Rows near named flat spaces through zero:
dudad_vepig: [  2 -25 -32  -1  -2  -9  -3 -10   9 -18   3  11 -18  34   3   4  49  15
  17  14   1 -11  -9  18 -12 -23  13 -34  15  -2  11   3  -1]
gevu_bof: [ 33 -31 -10 -12  -1  -5  13  19  -4 -31   9  13   0  21   9  -2  23  -8
  25   2 -14   3  -9  -8  10  -1 -12  -7  20  -3  12  -2   3]
zepum_suno: [  2   8 -22 -21 -11  -7  -6 -12   9  -5   2 -18 -21   6  -9   2  30  14
 -23  28  35   0 -23  39 -13 -35   4 -16  10  -5  -5  11   4]
rud_dolub: [ -7  19 -20   1   3   7  11  18  11 -39  33  10  -2  -2   7  -2  17  -4
  37  12 -22   5   1  -1 -14 -13   1 -22 -16  10  -6   3  -8]
dudad_vepig: [-42 -28   0   0  16  23 -10  11  -7 -15  32   9  -3  30  19   2   5   9
   0 -16   0 -11  -9   4 -39 -11 -16 -46   2  23 -12  -6 -25]
ter_nede: [  4  -1   6  21  -9 -14  -9 -20  10  26 -32   7   4  -2  13  23  11  17
  12 -18 -14 -39  17 -18  19  -4   6   7  12  -8  13 -11   3]
gevu_bof: [  1  20   8  -6 -16 -24  -7 -28   9  33 -27 -33   5 -32 -11   3 -16  10
 -43   9  27  -6  -8  12  10 -12  11  18   1  -6  -7  -1  12]
gevu_bof: [ -8   1  -3  -1   3   3   8  13   2 -22  24   2   7  -5   8  -5  -3  -6
  14  -2 -16   4  -3  -8 -11  -3  -5 -14  -8  14  -8  -3  -8]
gevu_bof: [ 11 -11  10 -21   3  -2 -11 -15  -8   6 -15   5   1  20 -11  -7 -17   9
 -28 -19  34  -7  14   3  23  -1  -6  14   5 -20  -7   5  -5]
rud_dolub: [ -9  20   5 -13  -9  -8  -2 -10   6   7   5 -22   4 -25  -6  -3 -20   3
 -32   0  19   1  -7  11  -4 -14  -2   4  -7   9 -20   2  -1]
dudad_vepig: [-11 -13 -25   4  -2  -3  15   8  11 -45  49  29   0   5   0 -15   4 -13
  33 -20 -40   9  15  -6 -16  -1  10 -26 -20  41 -22   5 -13]
gevu_bof: [ 45 -24 -32  33 -11   8  26  42   1 -22   3  30 -26  16  16  21  83 -24
  86  31 -68  12 -17  -4  -6  17   3  -2  30  10  50   2  27]
rud_dolub: [ 16  12 -20 -28 -11 -25  16  15  18 -46  25 -38  10 -22  16  -1  26   6
   5  45   7   2 -47   9 -14 -46 -10 -35  12  -1  -5  -9   2]
rud_dolub: [-14 -12 -13  -8   3   1  -4  -9  -1  -5  11  -1 -10  15 -12 -12   4   2
 -17   6  16  12  -6  21 -17  -6  10 -16  -4   8  -8   8  -4]
rud_dolub: [-29 -32  23   2  12  17 -30 -15  -9  23 -15  19   0  44  23  21  -4  30
 -15 -50  19 -53  19 -11  -1 -11 -24 -19  19  -7  -4 -12 -26]
ter_nede: [ 10  -4  13 -16   9 -20 -15 -33  -2  18 -40 -10  15  14 -10  -6 -22  22
 -32  -4  42 -16  12  -6  33  -5   8  11   4 -45   4  -5  -2]
gevu_bof: [ -2  18  12 -16  -6  -8  -5 -17   4   7  -1  -6   8 -16 -11  -7 -34   4
 -30 -21  21  -6  16   0  16  -7  -3  17 -12   0 -25   4  -6]
ter_nede: [ 20  19  -9  14  -3  22   9  28   0 -13   6  27 -18   5   7  15  33 -12
  51   5 -30   1  12  -4   7   8  -9  15   2  -3  17   9   7]
rud_dolub: [  5  20   2   4   2   2  -6  -5   0  17 -24  -9  -5  -3  -4   7   8   7
  -2  20  15  -1  -2   7   8  -1   6  12   2 -26  14   2   9]
zepum_suno: [ 26  10   9  19 -28 -11   5   3   5  37 -29 -14  -7 -34   9  27  19  -6
   4   5 -20 -12 -12  -2  11   5  -5  32  24   8  19  -5  26]
gevu_bof: [  1 -42  12  35  -2  -3  -6  -4  -9  45 -38  -1  -2  11  16  22  22   3
   6  -1 -22 -15 -13 -11  -6  23   5   1  32   1  37 -17  15]
zepum_suno: [ -9   9   7 -15   8  15  -3  13  -5 -14  16  -1   2   4   5  -2 -10   1
  -6  -4  14   0  -2   1  -6  -9 -19  -6  -4  -2 -12   1 -12]
dudad_vepig: [ 13  23  -8 -19  -6 -15  10   5   8 -18   7 -30   7 -25  -4  -8   1  -2
  -9  35  15  15 -25  10  -1 -19   0  -3  -3  -9  -4   0   7]
rud_dolub: [ -4  -3  -7  -3  -5  -3  14  10   5 -26  36   8   6 -13   0 -12 -12 -16
  10 -14 -24  12   3  -6 -10   2  -1  -7 -14  34 -20   2  -6]
rud_dolub: [-12 -15 -14  25  28  33 -13  10  -7 -10  -9  46 -19  64  13  15  46  15
  58   0 -15 -19  23  -6  -5   7   4 -24   4 -29  32   1 -13]
ter_nede: [-10  20   2   6  13  16  -1  13  -2  -6   2   1   0   2   6   4   5   2
  18  15  -2   2   0  -3  -6   0  -3  -5  -8 -15   8  -1  -4]
gevu_bof: [ 42  -6   5   2 -21 -13  -4 -17  -1  34 -43   8 -14   1 -12  13  12   0
 -10 -12   7 -12  14   4  38  10   3  46  23 -15  16   8  22]
ter_nede: [ 13 -18  -4   7  -5  -8   0  -8   0   7 -13  12  -4  11  -1   4  11   1
   7 -10  -9  -8   8  -4  11   6   6   6  10  -1   9   0   5]
zepum_suno: [ 11  -9   1 -27  37  27  -6  10 -19 -43  11  47   3  62 -15 -27 -21   0
  18 -23  23  10  43 -13  30  15  -9   5 -20 -42  -5  15 -24]
rud_dolub: [ 19  29  17   2  -8  -9  -2  -8   0  34 -39 -25   5 -29  -6   9 -10   2
 -18  19  17   1  -5  -1  23   6   2  36   5 -28  14  -2  19]
zepum_suno: [-11  -4 -15   2  -7 -18   2 -13  10   0   5 -19  -1 -11  -3  -4  11   4
 -12  20   2   6 -20  15 -19 -14  17 -20   0  13  -3  -2   4]
dudad_vepig: [ -7 -38   6  -3 -18  23  -9  14  -9  11  19  16 -25  20  17  22  22  -2
 -14 -41  -4 -22 -10  16 -23 -10 -36  -7  33  45 -12   4  -7]
zepum_suno: [ 64 -33 -33 -12 -31 -48   4 -34  23 -17 -26  30 -13  29  -3  11  52  17
  25 -22 -10 -40  24  -2  51 -27  15   8  33 -12  10   5  11]
gevu_bof: [-36   2  12  13   8   4  -6  -4   0  13   6 -12  12 -12   8   0 -21   5
 -11  -5  -4  -4  -4  -7 -21   3   2 -16 -11  13  -8 -11  -9]
ter_nede: [ 21   7   7 -10   8 -21 -10 -27   3  11 -43  -6  14  10  -8  -2 -10  20
 -10   6  29 -16  16 -12  40  -4  12  15   2 -52  13  -5   2]
dudad_vepig: [ 25  12  -4  18  -6 -13   5  -7   5  18 -33   0  -2 -11  -6   8  15  -2
  19  19 -13   1   7  -7  23  13  19  24   4 -22  26  -1  20]
ter_nede: [  9 -18 -11  -6   4  16   9  20 -11 -19  21  16 -14  18  -9 -12  11 -19
  10   5  -6  27  -6  12 -11  14  -4   0   1  12   2  12   3]
zepum_suno: [-32 -15 -13   5   8 -12  -2 -18   7  -9  16  -4   6   6  -4 -15  -7   7
  -8   2  -2   5  -2   5 -24  -5  23 -34 -16  16 -12  -4 -11]
dudad_vepig: [ 13   1   6  12 -13   2   5   8  -1  14  -6   6  -6 -14   4  11   5 -11
  10 -10 -21  -2   3  -5   6  12  -6  21   9  14   6   1  11]
zepum_suno: [  2  25  24  -8   0  21   6  34 -10   0  11 -19   8 -28  14   8 -17 -13
  -4   7   2   8 -19  -7  -6   2 -34  14   3   2  -3  -5   1]
ter_nede: [ 20  16  -7  -1  10   8   5  12  -2 -15  -8  11  -3  11  -4  -2  13  -3
  28  19  -1   9   8  -4  16   6   2  10  -4 -30  17   5   5]
ter_nede: [  6   7 -12  -8 -18 -10  17  10   8 -19  31 -10  -2 -30  -5  -9  -2 -18
  -3   5 -15  20 -15  10 -13  -6   0  -1  -6  36 -19   6   6]
dudad_vepig: [ -4   5   5  -4  12  -1 -11 -11  -3  13 -25 -16   4  10  -2   1   0  16
 -15  22  30  -4  -8   5   4  -6   5  -5   4 -35  13  -4   1]
zepum_suno: [-34  -4  -7  -3  16  -9  11   5   2 -26  35 -27  23 -18  -2 -29 -25  -8
 -10  28  -4  33 -27   0 -37   0  16 -39 -25  18 -15 -10  -9]
dudad_vepig: [ -2 -54  -2   7  -3  15 -28 -24 -11  34 -29  37 -33  67   3  22  37  23
 -12 -42  18 -39  19  18   4  -2  -6  -4  36  -2  13   7  -6]
[-11 -26  -8  -1  -1  10 -11   5  -2   4  -1  -8 -18  28  19  20  44  17
  -3  14  13 -18 -31  21 -28 -24 -13 -34  31   2  13  -5  -3]
dudad_vepig
[ 13  23  19  -3 -12 -11   0  -6   2  24 -22 -24  10 -34  -1   7 -21   0
 -22   3  11  -4  -4  -5  18   1  -6  29   3  -9  -1  -4  11]
rud_dolub
[ 11 -22 -21  24 -27 -33  -7 -43  19  32 -34  12 -18   7  -4  19  39  17
   4 -14 -16 -32  14   9  11  -9  32   2  19  11  13   1  15]
zepum_suno
[-10  -2   9 -10   6   2  -5  -4  -3  -5   8   2   9   4  -1  -8 -24   3
 -14 -17  11  -4   9  -6   3  -2  -7  -3  -8   1 -15  -1 -12]
gevu_bof
[  8  -4  -9 -10  12 -12  17  11  -2 -31  17 -13  17  -8  -8 -26 -12 -14
   6  29  -4  34 -16  -6  -4   8  12 -11 -14  -6   1  -3   3]
zepum_suno
[ 26 -26  11 -12   1  12 -16 -11 -16  19 -30  29 -16  44 -10   6   3   7
 -14 -33  27 -16  25   4  33  11 -13  30  22 -25   9  11   0]
ter_nede
[  2 -14 -13 -29   7 -18  12   6   7 -56  38  -5  21   6   5 -23 -11   0
   5   2   1   7 -10 -10  -4 -22  -4 -35  -9   5 -21  -6 -17]
zepum_suno
[ -2  -4   2  -2   6  10  -1   5  -5  -8   8  16  -1  13   0  -3  -6  -2
   7 -16  -3  -1  14  -6   4   6  -6   2  -5   1  -5   3  -8]
gevu_bof
[-29   6   3 -11  17  11  -4   3  -2 -19  24  -2  10   6   1 -13 -22   4
  -8  -3  13   5   2  -1 -16  -7  -4 -23 -19   2 -19  -1 -20]
gevu_bof
[ -6  -5 -11  14  10  -4   1  -8   4  -8  -1  16   2  14  -3  -6   6   3
  23   0 -15   0  16  -9   2   8  19 -10 -11  -6   7  -1  -3]
dudad_vepig
[ 44  37  -6 -13 -23   1  12  14   8 -14   2  13 -13 -19  -6  10  13 -12
  21  -5  -7  -2  15   2  32  -8 -15  40   2  -4  -4  16  12]
ter_nede
[-22   0  25   2   3  22  -2  19 -11   8  19  -3   7 -13  12   4 -29 -10
 -13 -25  -6   0  -3  -9 -16  10 -27   3  -3  25 -16  -5 -10]
dudad_vepig
[  1  -7  -1  20   3  18   3  14  -5   0   4  28  -9  12   6   8  13 -10
  33 -15 -30  -2  16 -10  -1  18  -3   6   0  10  10   3   0]
gevu_bof
[ 13  -8  -8  10   9 -13  14   1  -3  -6  -6  -3  11  -7 -14 -21  -7 -16
  12  26 -16  33  -3  -9   5  27  26   6 -11 -10  16  -2  13]
zepum_suno
[ 31  13 -14  22  -5 -20   2  -7   9  25 -55 -22  -8  -5   4  22  55  13
  26  63  -2  -5 -25   6  13  -4  24   6  25 -48  55  -8  32]
dudad_vepig
[ -2 -38   2  10 -11  16  -9  -3  -7  14   6  41 -22  30   3  12   9  -4
   2 -58 -17 -21  26   2   1  11 -13   9  15  35  -9   9  -7]
dudad_vepig
[-17  -5  22 -46   3  12 -13  -9 -13  -7  27  -2   5   8 -14 -22 -58   2
 -66 -46  52   1  12  12   3 -11 -29   7 -12  15 -52  11 -25]
dudad_vepig
[ -6 -27  -6  -7  -5  -6  11   7   1 -27  38  10   7   0   3 -14 -12 -13
   1 -25 -20   7  -1  -6 -13   0  -6 -17  -4  40 -23  -1 -11]
rud_dolub
[-23  48  31 -22  19   6   4  21  -7  -5  12 -58  36 -49   6 -15 -56  -4
 -35  39  32  26 -34  -8 -14  -6 -19  -3 -23 -20 -14 -14  -6]
dudad_vepig
[ 17   5  12   6  -9  -2   7  12  -1   8  -7  -4   6 -19  10  11  -2  -8
   9  -4 -17  -5  -3 -14  11   7 -12  18  10   3   7  -6   9]
zepum_suno
[-24  23   5  15 -10  -5  11   8  13  -6  28  -9  16 -46  12   2 -23 -11
  10 -12 -36  -1   1 -17 -17  -1  -1  -6 -21  40 -21  -9  -5]
gevu_bof
[ 15   1   2 -16   5   9  -2   7  -4 -16   2  15  -2  19   0  -1   0   2
   7 -11  11  -6  13  -3  17  -4 -14   7   3 -16  -2   6  -7]
zepum_suno
[-10  21  21  12  -2  21  -4  15  -8  30  -9 -13  -5 -22   6  15  -8  -6
  -9   4   0   2  -9   2 -10  11 -15  19   3   4   6  -1   7]
zepum_suno
[ 21   9  -3  14 -23 -11  20  14  12 -10  15   9   4 -35   9   9   4 -19
  31 -16 -49  -3   7 -18   9   6  -5  17   0  33  -5  -2  10]
gevu_bof

Rows near named flat spaces through zero:
kogeveni: [-10  -3 -22  -6   8  19  -7  27 -46  -9  -8 -13  26 -18   9   2 -35   7
 -13 -26  28 -14 -11 -37 -11  11   1  -3  33   4 -12 -27  -4]
sosevude: [ 21   3  11   7  -3   8   5   1  25   9  -8   6  12 -15  -8 -17   7   9
  22  19   2   1  10  23   0  -8 -25  12   3   4  -7  -3   1]
sosevude: [-18 -22 -16 -32 -24   8  42  -3 -49   5  10  -2  -9 -40  14   6   8  -5
 -24 -22  18   3 -12 -55   9  14  25 -35  16  -6 -25   6  -7]
rekidzedin: [  5   2  -9  -9 -24  15  27  -7  13  35  -3 -22 -10  -1   8   6  40 -28
  17 -10  15  19  -1  -3  32 -14   8  22  -7 -15   6  51   7]
vibnitor: [-16  -4  16  16 -40  -5   2  12 -43  -8   6   1  -7 -17  32  30 -31 -16
 -24 -24   1  24 -20 -32  27   8  13 -27  10  12  11   1 -16]
vibnitor: [ 16  -6  40  34 -52 -11   9 -30 -18 -13   6 -17  -7   4  -6  30  -5 -11
  -2  -3 -10 -10  15  -5  19   6  -3 -28 -28  14  14   9  -9]
mizdevam: [ -1  -6   5 -16 -14 -15  35  -8  13  11   2  24 -25 -12   7 -14  35 -11
   4  10 -30  25  -6   8   2  -4  12 -19 -11   2 -18  18   6]
rekidzedin: [  4  -7   7  15 -10   5   7   4  -9   0  -2 -17   2  -3  -3   7 -23  -1
   0  -5  -9 -13   2   6  -1   2  -5  -3  -2   6  -1  -7  -4]
kogeveni: [ -4  -2  -1  -9 -19  -6  10  13 -53 -13  -8  21  12  -8  24   9  -3 -19
 -18 -26  10  19 -20 -36  -2   6   9 -25  17  18 -14 -16  10]
sosevude: [-23   0 -19  -6  47  -5 -21  15  26  -7   8   3 -13   4  -8 -18 -26  28
  -7  14 -24 -14  -2  17 -24   5   9   6   5 -11   0 -16 -11]
vibnitor: [  9  20 -13 -25 -28  -4  18  -5 -17  -1 -24  14   6 -16  12 -23  68 -15
  26 -11   9  25   6 -47  -3   3  15 -18   4  11 -30  30  13]
kogeveni: [-23 -29   0  -1   6   6  16   2  -3   6  26 -13 -21 -25  -3  10 -45  19
 -29   4 -10 -18  -8   4   6  10   8 -14   5 -15   2 -12 -24]
vibnitor: [ -1  -9   3  14   2  10   1 -13  24  13  13 -36 -13   9 -17  13 -14   5
   2   6  -4 -24  12  22  12  -3  -1  17 -17 -17  19  16 -11]
mizdevam: [-14  -6 -14   0  17   5  -5  18 -15  -4   1 -12   2   0   2   2 -33   6
 -12 -11  -5 -14  -8  -4 -12   6   6   1  11  -2  -3 -16  -4]
rekidzedin: [  7   9 -13 -20  -5  15  16   8  23  28 -10   8   4 -26  10 -23  39  -4
  25   7  18  27  -1  -3  15 -12  -5  20  14  -8 -12  28   4]
sosevude: [-11   1  10  19   3 -13  -1  19  24  -4   0   5 -21 -13   4 -17 -28  14
   7  16 -54   5  -2  26 -10   3   2 -12  -4   9  -6  -5 -16]
kogeveni: [-35 -15  -9 -19  13  -9  -9  14 -51 -18  20  26  -5  -5  24  24 -38  -1
 -54 -22  18  14 -33 -35   3  13  21 -25  25  -2   6 -31  -6]
mizdevam: [ 32  26  16   6 -15  -6 -12   0   9  -4 -25  32  26   6   7 -16  41 -13
  30   8  11  30   6   6   0 -12 -24  10   2  22  -6   2  20]
sosevude: [  2 -18   8 -22 -65   6  70   7 -46  13  -5  21  -6 -78  29 -13  24 -11
  -1 -12   0  33 -13 -50  17  10  10 -53  22  16 -48  11  -8]
mizdevam: [-12   9  -7   4  21  -5 -28  -4  19  -2   7 -10 -10  28  -4   9  -3   2
  -3   1   0  -3   2   9   4  -3   9  18 -10 -12  24  11  -3]
mizdevam: [ 16  -3  21  14 -20  -6  12  -7  -4  -2  -4   5   3   2  -1   5   2 -10
   4   3 -10   3   3  12   2  -3 -11  -8 -10  13  -2  -4   6]
kogeveni: [ 22  12  21  19 -27   8 -10  17 -18 -13 -19  18  35 -37  12 -11 -12  11
  17   3  18  12   3 -14   1   3 -30 -10  25  27 -13 -24  -6]
kogeveni: [-17 -15 -22 -18   8  20   6  -8 -11  11  16 -29  -5 -12  -7  13  -6  10
 -16 -10  33 -21   1 -26  12   7  14   6   8 -25   6  11 -12]
vibnitor: [ 22   8   1 -12 -12  -3  16  -6  -4  -8 -20  20  16 -19  -7 -31  40   5
  24   9  -3   1  14 -13 -22   3  -9 -17   2  16 -35  -6  12]
vibnitor: [  0   6 -21  -5  17  19  -8   5  16  10  -6 -26   8  -5 -11 -12   3  13
  17   1  15 -18  11  -3  -4  -1  -2  23   7 -13  -1  11  -5]
rekidzedin: [-19  -3 -25  -5  28  24   5  31  50  30   3 -22 -15 -42  -1 -33 -25  32
  19  20 -17  -5   0  22   0  -3  -1  25  20 -22  -9  14 -27]
rekidzedin: [  3   2  -6  -1   1   6  -2 -26  17   7   5 -30  -7  18 -20   8  23   1
   9   2  10 -21  19  -1   6  -1   7  13 -21 -17  13  27  -1]
sosevude: [ -1  -5 -17   4  30  20 -12  13  11   3  -1 -28  14  -6 -18 -10 -32  25
   5   5   7 -36   9  12 -16   3 -12  21  11 -10  -2 -18  -8]
mizdevam: [  1   8  -5  -3  13 -11  -4   5   7  -5  -8  11  -2  17   0 -11  10  -5
   6   2 -19   5  -2  10 -16  -3   4   2  -5   5  -6  -3  12]
rekidzedin: [ 28  13  20  34  -3  -5 -15  17  -4 -19 -26   6  29  12  -4 -11 -23  -1
  21   3 -22  -8   7  26 -25  -2 -29   3   0  32  -9 -34  12]
vibnitor: [-20  -8 -15 -12   3  18   8  22  -1  22  10  -5  -6 -28  19   3 -19   2
 -11  -7  18  17 -19 -10  22  -3   6  12  25 -15   4   9 -14]
kogeveni: [  7  -6   7  -6  -2  11  -4 -22  10   8  14  -1   7  -8 -10  10  12  10
  -4  11  39  -5   9  -2  20  -3 -12  11   0 -15  14   5  -5]
sosevude: [  2  35  -1  30 -17  -8 -36  27 -22 -22 -32 -14  17  22  20   2 -10 -18
  21 -27 -15  12   0 -22  -8   3   7   1   3  27   6   6   4]
sosevude: [  7  -2  -6 -11   1   9   0 -12  -9   4   1  -4  12   6  -6   7  16  -4
  -2  -6  31  -6   3 -11   5  -2  -3   9   2  -7   3   3   8]
vibnitor: [ 19   8   3   4 -26  18   2   7 -22  -8 -19  -4  33 -44   0 -17   4  17
  22  -2  27  -7  14 -34  -4   9 -19 -12  23  16 -24 -10  -8]
rekidzedin: [ 10  12   0  11   1   5  -8   8  18   1 -14  -7   9  -8  -5 -18   2  10
  24   9  -8  -4  11   8  -7  -2 -11   9   2   6  -6   3  -3]
mizdevam: [ 31  14  19  13 -18  -9  -2 -15   3 -12 -19   8  17  14 -11  -9  30  -7
  25   7  -6  -2  18   8 -11  -3 -17  -4 -16  20  -9  -1  16]
sosevude: [ -5   9 -23  -7  23  13 -19  -2  19  -1  -3 -25   5  -6 -18 -17   6  27
  16   7  12 -27  20 -12 -13   6   3  13   4 -14  -3   8 -11]
sosevude: [ 21  10  14   3 -27   0  15  20 -11   3 -22  33  20 -26  21 -18  14 -13
  19   0   0  35 -10  -2   1  -7 -20  -7  19  26 -23  -9  11]
kogeveni: [-21  -6   2   0 -19   2   1  15 -27  -8   8   5  -5 -41  20   5 -28  13
 -17  -8   5  11 -11 -35  12  14  11 -28  21   3  -5  -6 -25]
rekidzedin: [ 4  2  4  5 -9  0 -1 -5 -5 -5 -3 -6  3 -2 -3  1  3  1  4 -1  1 -5  6 -7
  0  3 -1 -6 -3  4 -1  2 -2]
mizdevam: [  2  -6  -2  -1  14   7  -7   6 -10  -2   2   2  15   4  -3   5 -19   3
 -10  -3  16  -9  -5   5  -5  -1 -11   9  10   0   3 -22   4]
vibnitor: [ 17   9   6   7 -35   9   7  -3 -21  -9 -18 -11  20 -30  -1 -10  16   6
  22  -6  14  -6  17 -35  -1   9  -8 -18   7  16 -20   4  -6]
rekidzedin: [-18  17  -8 -13 -28  -9  -3 -24   3   5   6 -12 -27   6  13  14  54 -17
   4 -12  12  25   6 -44  32   2  37  -9 -17 -15  17  62  -8]
rekidzedin: [ -6  -2   7   6  -9  -5   1  20 -19 -10  -3  16   3 -21  16  -4 -25   4
  -8  -4 -12  12 -12  -8  -4   6  -1 -19  15  15 -10 -20  -7]
kogeveni: [  3   5 -15  -9  27   5 -10 -26  47  17   7 -25 -12  35 -26   0  34   1
  14  13   8 -19  19  24   3 -11   4  36 -25 -28  20  32   7]
mizdevam: [ 25   0   1 -12   0   5  15  10 -20  -5 -19  30  33 -16   0 -22  13  -1
   9   1  13   4  -3  -2 -22  -2 -23  -5  19  19 -32 -32  21]
vibnitor: [ 21  -7   7   1  13  12   4 -17  31  10   5  -5  10  -3 -27 -10   8  17
  13  25  13 -23  19  30  -3  -7 -25  19  -7 -10   0  -6   2]
mizdevam: [ -4   3   7   3 -15  -6   6  -5  11   6   3   0 -16  -4   6   2  12  -6
   4   3 -10  14   1  -1  14  -2   8  -5  -9  -2   5  22  -6]
kogeveni: [ 13  15   6  18   9  13 -37  25  -4 -16 -15   9  40 -21   2 -13 -33  26
  12   7  24  -4   4  -2 -10   3 -32  11  30  16  -1 -36  -9]
[ -9  24 -28   7  22   4 -27  30   6  -8 -24 -22   8  12   2 -21 -10   6
  23 -12 -19  -9   4  -7 -25   3  10  15   9   6  -7   4   0]
kogeveni
[ -3   9  -4   8 -18 -15  10 -25  10   0  -5 -37 -29  34 -12   7  35 -20
  16 -10 -36 -14  19  -6  -2   3  31  -9 -42  -4   5  47   5]
vibnitor
[ 12   3   6   0  -2  -2   1   3  -6  -2  -8  17  12   5   4  -3   7  -8
   3   0   4   9  -4   6  -4  -5 -11   2   4  10  -5 -11  13]
rekidzedin
[-23 -12 -18 -14  58  -9  -4  15  33  11  16  13 -23  29  -4  -6 -24   3
 -20  12 -30  -1 -20  49 -17  -9   8  23  -3 -18   8 -15   7]
vibnitor
[ 11  26  13  27 -32  12 -31   4  -1  -4 -15 -19  21 -12  11   8   1   1
  24  -7  29  12  13 -24  26  -1 -12  11   8   9  19  21 -15]
mizdevam
[ -8 -11   7  10  -3   5   4  12  -3  -2   7  -3  -3 -29   2  -2 -37  19
  -8   6 -10  -7  -3   2   0   7  -6 -12  11   3  -5 -17 -20]
kogeveni
[ -1   5 -12  -9 -10   2  17   9  -6   2 -13  -4  -2 -20   4 -20  17   1
  15  -5 -13   2   3 -20 -10   5  10 -13   5   6 -25  11  -1]
vibnitor
[-21 -17  -7 -14  11  12  -4 -16   7   9  31 -13 -14 -16  -8  17 -13  21
 -25   7  31 -13   1 -11  22   5   9   3   4 -30  19   7 -23]
kogeveni
[  2 -11  20   8 -40  -4  38  17 -16  12  -2  19 -10 -32  27   1 -10 -19
  -3  -4 -24  34 -20   4  17  -3  -2 -22   8  17 -15   1  -3]
mizdevam
[ -7  -1  12  20  -9  -9 -14  -4 -12 -10   8 -13  -8  21   3  27 -24  -9
 -15 -10  -8  -4  -3   1   9   3   7  -5 -12   3  22   0  -6]
vibnitor
[ 29   8   4  11 -33  20  15   8 -16   4 -26 -16  31 -30  -1 -15  11  -1
  33  -6  16  -6  14 -17  -1   0 -22   0  12  17 -23   2   3]
kogeveni
[ -2 -17  -6   0 -20  26  41  25  -2  33  -1 -19  -3 -46  14  -6 -21  -4
   6  -6  -1   8 -13   4  19  -5  -6   7  20  -5 -15  10 -12]
rekidzedin
[  2   2  -9 -12   6   6   5  -1  11   9  -2   2   2  -5  -3  -9  17   2
   8   4  10   3   2   0   1  -4  -2   9   4  -7  -5   8   3]
vibnitor
[  9   5  20  13 -10 -18   4   1  13  -5  -5  21  -9   6   5  -7   5  -7
   8  11 -34  17  -2  24  -4  -5  -5 -10 -12  15  -4  -2   5]
kogeveni
[ 10  -5   2 -14   0 -17  19 -13 -18  -1  -3  21  -2  41   2  12  29 -37
 -12 -13  -7  12 -13  10  -8  -9   7  -3 -17   7  -3  -3  35]
kogeveni
[ 14 -13   4 -14  -2   7  21   0 -19   6   0  21  17 -11   2   0   4  -7
  -9  -1  21   5 -10   3  -1  -4 -16  -1  13   5 -13 -21  15]
rekidzedin
[ 20  10   6  -3   0  11 -23 -30  14  -1   2  -4  21   5 -19   5  32  12
  12  13  51 -12  23  -8  13  -3 -19  18  -4 -11  16   9   1]
mizdevam
[-30   5   0  13  10 -12 -21  20  21  -8   9   1 -26 -17  10  -9 -35  25
  -5  11 -37   8  -4   3  -1   9  16 -13   4  -2   7   2 -31]
kogeveni
[-10 -14  -2  -9  11   3   6  12 -12  -5   9  15   3 -28   3  -8 -26  20
 -17   5   2  -4  -9  -5  -9   8  -4 -15  19   1 -13 -28 -11]
rekidzedin
[-15   7 -13 -16  -3   1  -7 -15   6   6   9  -8 -14   2   4   8  29  -1
  -3  -5  20   9   3 -27  19   2  21   2  -4 -18  13  33  -7]
kogeveni
[-32  -9 -16   2  44  -4 -13  23  29   9  17  -7 -27  16   3   1 -46   9
 -19   6 -33  -3 -18  36  -6  -3  13  18   1 -17  17  -6 -11]
rekidzedin
